Below is a small trained network, with its code and all its weights. Each question gives an input and a class and asks what happens when units are switched off, that is, made to give their printed mean instead of their output.

import numpy as np


def w(rows, s, z=0):
    codes = np.array(rows[::2]) - 128.0
    scale = np.full(codes.shape[1], s)
    scale[-1] = z or s
    return codes * scale


def f(y):
    return y / 2 * (1 + np.tanh(0.7978845608 * (y + 0.044715 * y**3)))


def log_softmax(a):
    a = a - a.max(-1, keepdims=True)
    return a - np.log(np.exp(a).sum(-1, keepdims=True))


def net(x, mask):
    res = np.array(x, float).reshape(1, 7) / 4 @ E
    y = f(res @ A[0][:, :-1].T + A[0][:, -1])
    res = res + np.where(mask, y, B[0][:, -1]) @ B[0][:, :-1]
    return log_softmax(res[-1] @ U[:, :-1].T + U[:, -1])


A, B = {}, {}
E = w([
[115,125,129,128,128,131,127,124,125,133,126,117],'x0',
[67,79,110,18,204,95,136,216,146,136,131,204],'x1',
[143,177,119,37,116,135,75,48,194,172,36,173],'x2',
[137,127,117,127,129,119,129,122,124,128,136,131],'x3',
[237,2,175,55,106,152,160,92,140,148,107,42],'x4',
[114,121,119,125,124,134,117,124,132,126,132,116],'x5',
[152,129,33,186,146,190,188,178,242,147,85,105],'x6',
],0.0079)
A[0] = w([
[112,67,141,205,145,113,210,198,62,98,203,94,76],'N0',
[226,2,169,56,116,144,175,111,131,138,109,66,27],'N1',
[174,167,133,198,42,157,118,79,118,113,134,105,17],'N2',
[100,73,110,49,208,119,135,176,148,124,155,169,6],'N3',
[168,108,27,182,150,150,204,150,196,146,91,143,3],'N4',
[133,110,194,103,109,38,81,79,31,124,157,170,33],'N5',
[113,103,117,77,143,94,157,190,127,126,107,167,182],'N6',
],0.0071,0.011)
B[0] = w([
[136,149,113,44,118,133,102,84,166,163,38,177,212],'N0',
[63,203,57,155,178,95,103,172,85,96,139,186,234],'N1',
[95,100,173,167,247,104,186,97,85,211,81,89,168],'N2',
[117,129,185,210,214,115,163,56,79,152,59,66,158],'N3',
[113,156,209,74,180,199,84,167,175,74,180,85,167],'N4',
[112,135,129,99,171,223,140,183,213,66,140,60,199],'N5',
[170,116,142,180,111,134,139,71,92,130,145,86,253],'N6',
],0.012,0.0062)
U = w([
[117,139,186,98,155,218,124,190,181,93,159,66,61],'0',
[141,109,179,223,165,113,168,63,84,157,82,79,58],'1',
[35,213,72,181,156,82,111,194,100,107,149,237,40],'2',
[178,109,142,133,98,129,140,131,132,127,135,146,250],'3',
[150,138,123,10,112,130,104,58,185,173,14,205,50],'4',
[151,97,119,152,88,125,134,120,130,122,137,134,240],'5',
[165,96,131,147,94,124,126,136,131,126,150,136,240],'6',
[171,55,165,159,7,55,173,200,163,177,220,143,67],'7',
],0.011,0.018)

Each question gives the input, the list of numbers given to net, and the class t.
The units are the neurons (one row each of A and B). Each row of codes is followed by its name. A weight is (code - 128) times the scale printed after its matrix; where a second scale follows, it is the last column's (A, B and U).
mask holds one flag per neuron, in row order. A switched-off neuron (its flag False) gives its mean, the last column of its row in B, instead of its output. The means were averaged over made-up inputs and are rounded, as every weight is.
A unit's drop is (log p(t) with every unit on - log p(t) with that unit switched off) / (log p(t) with every unit on - log p(t) with every unit switched off).
The circuit of an input: a set's keep is (log p(t) with only the set's units on - log p(t) with every unit switched off) / (log p(t) with every unit on - log p(t) with every unit switched off). Starting from all 7 units, units are removed one at a time, each time the one whose removal leaves the highest keep (on an exact tie, the one counted first), for as long as the keep stays at least 0.8.
circuit, biggest first: the units of the circuit, biggest drop first
top k neurons: the k neurons with the biggest drops, biggest first
drop of u: that unit's drop, to one decimal
input [-8,8,-7,6,-8,-1,-2], class 1: top 3 neurons => (N3, N6, N1)
input [3,-4,7,-2,-4,-2,7], class 0: top 2 neurons => (N4, N0)
input [2,8,-6,-8,-3,2,5], class 1: top 2 neurons => (N3, N6)
input [-3,-3,-3,5,-6,-7,-6], class 3: top 2 neurons => (N1, N4)
input [-2,-7,-6,1,4,5,7], class 0: circuit, biggest first => (N4)
input [-3,-7,5,-4,-5,6,-2], class 1: top 2 neurons => (N2, N1)
input [1,5,7,3,5,4,-7], class 0: top 2 neurons => (N5, N0)
input [-8,6,3,-4,-7,-1,-2], class 5: circuit, biggest first => (N1, N6)
input [-2,8,-1,-5,2,7,7], class 1: top 3 neurons => (N3, N6, N5)
input [3,5,3,-7,-1,3,-1], class 6: top 2 neurons => (N0, N2)
input [0,8,1,-8,-7,-1,1], class 1: top 3 neurons => (N3, N6, N1)
input [7,-2,-6,0,-6,0,-7], class 0: top 2 neurons => (N5, N1)
input [1,5,-1,-1,3,-1,-1], class 1: circuit, biggest first => (N6, N3)
input [-4,5,-8,-4,-5,0,-4], class 4: top neuron => (N0)
input [7,3,4,-3,-1,6,1], class 5: circuit, biggest first => (N0, N6)
input [8,6,-5,-6,-5,0,5], class 5: circuit, biggest first => (N1, N6)
input [-1,-7,-8,8,-3,1,-3], class 4: drop of N0 => 1.0
input [4,3,3,2,2,-4,-6], class 0: drop of N5 => 1.1
input [-6,5,-5,-2,-3,2,1], class 5: drop of N6 => 0.2
input [-4,6,4,3,7,5,5], class 2: circuit, biggest first => (N1)
